Below is a small trained network, with its code and all its weights. Each question gives an input and a target symbol and asks what happens when units are switched off, that is, made to give their printed mean instead of their output.

import numpy as np


def w(rows, s, z=0):
    codes = np.array(rows[::2]) - 128.0
    scale = np.full(codes.shape[1], s)
    scale[-1] = z or s
    return codes * scale


def norm(h):
    return h / np.sqrt((h * h).mean(-1, keepdims=True) + 1e-5)


def f(y):
    return y / 2 * (1 + np.tanh(0.7978845608 * (y + 0.044715 * y**3)))


def softmax(a):
    e = np.exp(a - a.max(-1, keepdims=True))
    return e / e.sum(-1, keepdims=True)


def log_softmax(a):
    a = a - a.max(-1, keepdims=True)
    return a - np.log(np.exp(a).sum(-1, keepdims=True))


def net(x, mask):
    ids = ['ΠΣΨΩαεηθλτ'.index(c) for c in x.split()]
    T = len(ids)
    res = E[ids] + P[:T]
    q, k, v = (norm(res) @ M[0].T for M in (Q, K, V))
    z = softmax(np.where(np.tri(T) > 0, q @ k.T / 3**0.5, -1e9)) @ v
    res = res + np.where(mask[0], z, O[0][:, -1]) @ O[0][:, :-1]
    y = f(norm(res) @ A[0][:, :-1].T + A[0][:, -1])
    res = res + np.where(mask[1:17], y, B[0][:, -1]) @ B[0][:, :-1]
    return log_softmax(norm(res)[-1] @ U[:, :-1].T + U[:, -1])


Q, K, V, O, A, B = {}, {}, {}, {}, {}, {}
E = w([
[186,36,199,228,133],'Π',
[122,93,150,216,122],'Σ',
[6,44,159,146,66],'Ψ',
[48,140,117,203,73],'Ω',
[58,59,234,125,82],'α',
[88,148,174,115,78],'ε',
[131,151,183,215,93],'η',
[2,92,99,111,58],'θ',
[157,120,234,209,91],'λ',
[13,95,159,142,109],'τ',
],0.0053)
P = w([
[132,132,111,128,145],'0',
[128,116,109,131,106],'1',
[122,115,116,141,110],'2',
[126,112,117,148,109],'3',
[156,167,249,117,113],'4',
[133,163,243,131,104],'5',
[112,157,234,140,106],'6',
],0.015)
Q[0] = w([
[149,175,193,65,247],'H0',
[63,146,239,198,113],'H0',
[134,75,119,200,1],'H0',
],0.0062)
K[0] = w([
[156,110,97,134,50],'H0',
[124,123,61,110,158],'H0',
[111,184,135,98,255],'H0',
],0.0093)
V[0] = w([
[152,148,6,174,126],'H0',
[37,229,143,84,144],'H0',
[103,38,92,91,254],'H0',
],0.0098)
O[0] = w([
[118,132,109,156,2,10],'H0',
[213,143,159,43,85,252],'H0',
[116,26,170,144,114,95],'H0',
],0.016,0.0017)
A[0] = w([
[114,78,154,155,163,152],'N0',
[79,114,29,129,197,48],'N1',
[119,140,200,153,123,83],'N2',
[49,125,153,77,109,124],'N3',
[191,203,186,60,150,3],'N4',
[104,107,128,149,46,125],'N5',
[95,55,99,163,111,75],'N6',
[106,103,174,113,105,151],'N7',
[111,111,232,156,107,117],'N8',
[203,108,121,89,82,167],'N9',
[108,181,99,166,115,211],'N10',
[205,132,160,53,144,64],'N11',
[155,123,161,88,76,177],'N12',
[99,126,11,193,102,193],'N13',
[156,141,178,207,102,197],'N14',
[122,88,104,60,88,162],'N15',
],0.012,0.0027)
B[0] = w([
[94,229,113,33,113,189],'N0',
[232,205,203,254,81,137],'N1',
[79,143,58,158,182,197],'N2',
[134,219,111,150,160,166],'N3',
[249,147,112,92,144,210],'N4',
[130,134,155,81,205,182],'N5',
[216,178,82,68,109,164],'N6',
[164,174,56,148,193,189],'N7',
[94,169,53,115,167,254],'N8',
[99,107,107,221,155,170],'N9',
[105,131,220,59,129,165],'N10',
[152,29,111,147,157,168],'N11',
[148,184,112,228,142,193],'N12',
[184,70,194,77,137,162],'N13',
[43,187,84,54,137,204],'N14',
[109,196,97,162,160,157],'N15',
],0.007,0.0082)
U = w([
[61,109,153,209,139,114],'Π',
[62,91,108,92,81,235],'Σ',
[129,146,24,40,146,109],'Ψ',
[141,196,113,139,28,166],'Ω',
[138,100,187,79,209,209],'α',
[249,131,134,93,103,182],'ε',
[120,168,208,29,87,116],'η',
[155,162,52,218,102,4],'θ',
[147,170,229,190,139,64],'λ',
[181,99,75,186,177,81],'τ',
],0.014,0.0024)

Each question gives the input, a string of symbols that net reads in full, and the target symbol t.
The units are the heads (3 rows each of Q, K, V and O) and the neurons (one row each of A and B). Each row of codes is followed by its name. A weight is (code - 128) times the scale printed after its matrix; where a second scale follows, it is the last column's (O, A, B and U).
mask holds one flag per unit, heads first, then neurons. A switched-off unit (its flag False) gives its mean, the last column of its rows in O or B, instead of its output. The means were averaged over made-up inputs and are rounded, as every weight is.
A unit's drop is (log p(t) with every unit on - log p(t) with that unit switched off) / (log p(t) with every unit on - log p(t) with every unit switched off).
The circuit of an input: a set's keep is (log p(t) with only the set's units on - log p(t) with every unit switched off) / (log p(t) with every unit on - log p(t) with every unit switched off). Starting from the 12 units with the biggest drops (on a tie, the unit counted first), units are removed one at a time, each time the one whose removal leaves the highest keep (on an exact tie, the one counted first), for as long as the keep stays at least 0.8.
units of the circuit, in order: the units of the circuit, biggest drop first
k most important neurons: the k neurons with the biggest drops, biggest first
drop of u: that unit's drop, to one decimal
input Ψ η Ψ Ψ Ψ Ψ θ, target Ψ: units of the circuit, in order : [N8]
input θ Π η Ω, target θ: units of the circuit, in order : [H0, N9, N12]
input Ψ λ ε α Ψ, target Ψ: units of the circuit, in order : [N8, N2]
input η Ψ α η, target η: 2 most important neurons : [N13, N10]
input Ψ ε α Ψ Ψ α, target Ψ: units of the circuit, in order : [N8, N2]
input Ψ Ψ α η Ψ Ψ ε, target Ψ: units of the circuit, in order : [N8, N2]
input ε Ω η α Π α, target ε: 2 most important neurons : [N4, N11]
input Ψ α Ψ Ψ Ψ Ψ Ω, target Ψ: units of the circuit, in order : [N8, N14]
input η ε Ω, target η: 2 most important neurons : [N13, N10]
input Ψ Σ τ ε Ψ, target Ψ: 2 most important neurons : [N8, N14]
input η Ψ θ, target η: drop of N13 : 0.2
input η λ Ψ ε, target η: drop of N11 : 0.0
input Σ η Ψ Ψ, target Σ: drop of N13 : 0.1
input Ω Ψ λ, target Ω: units of the circuit, in order : [H0]
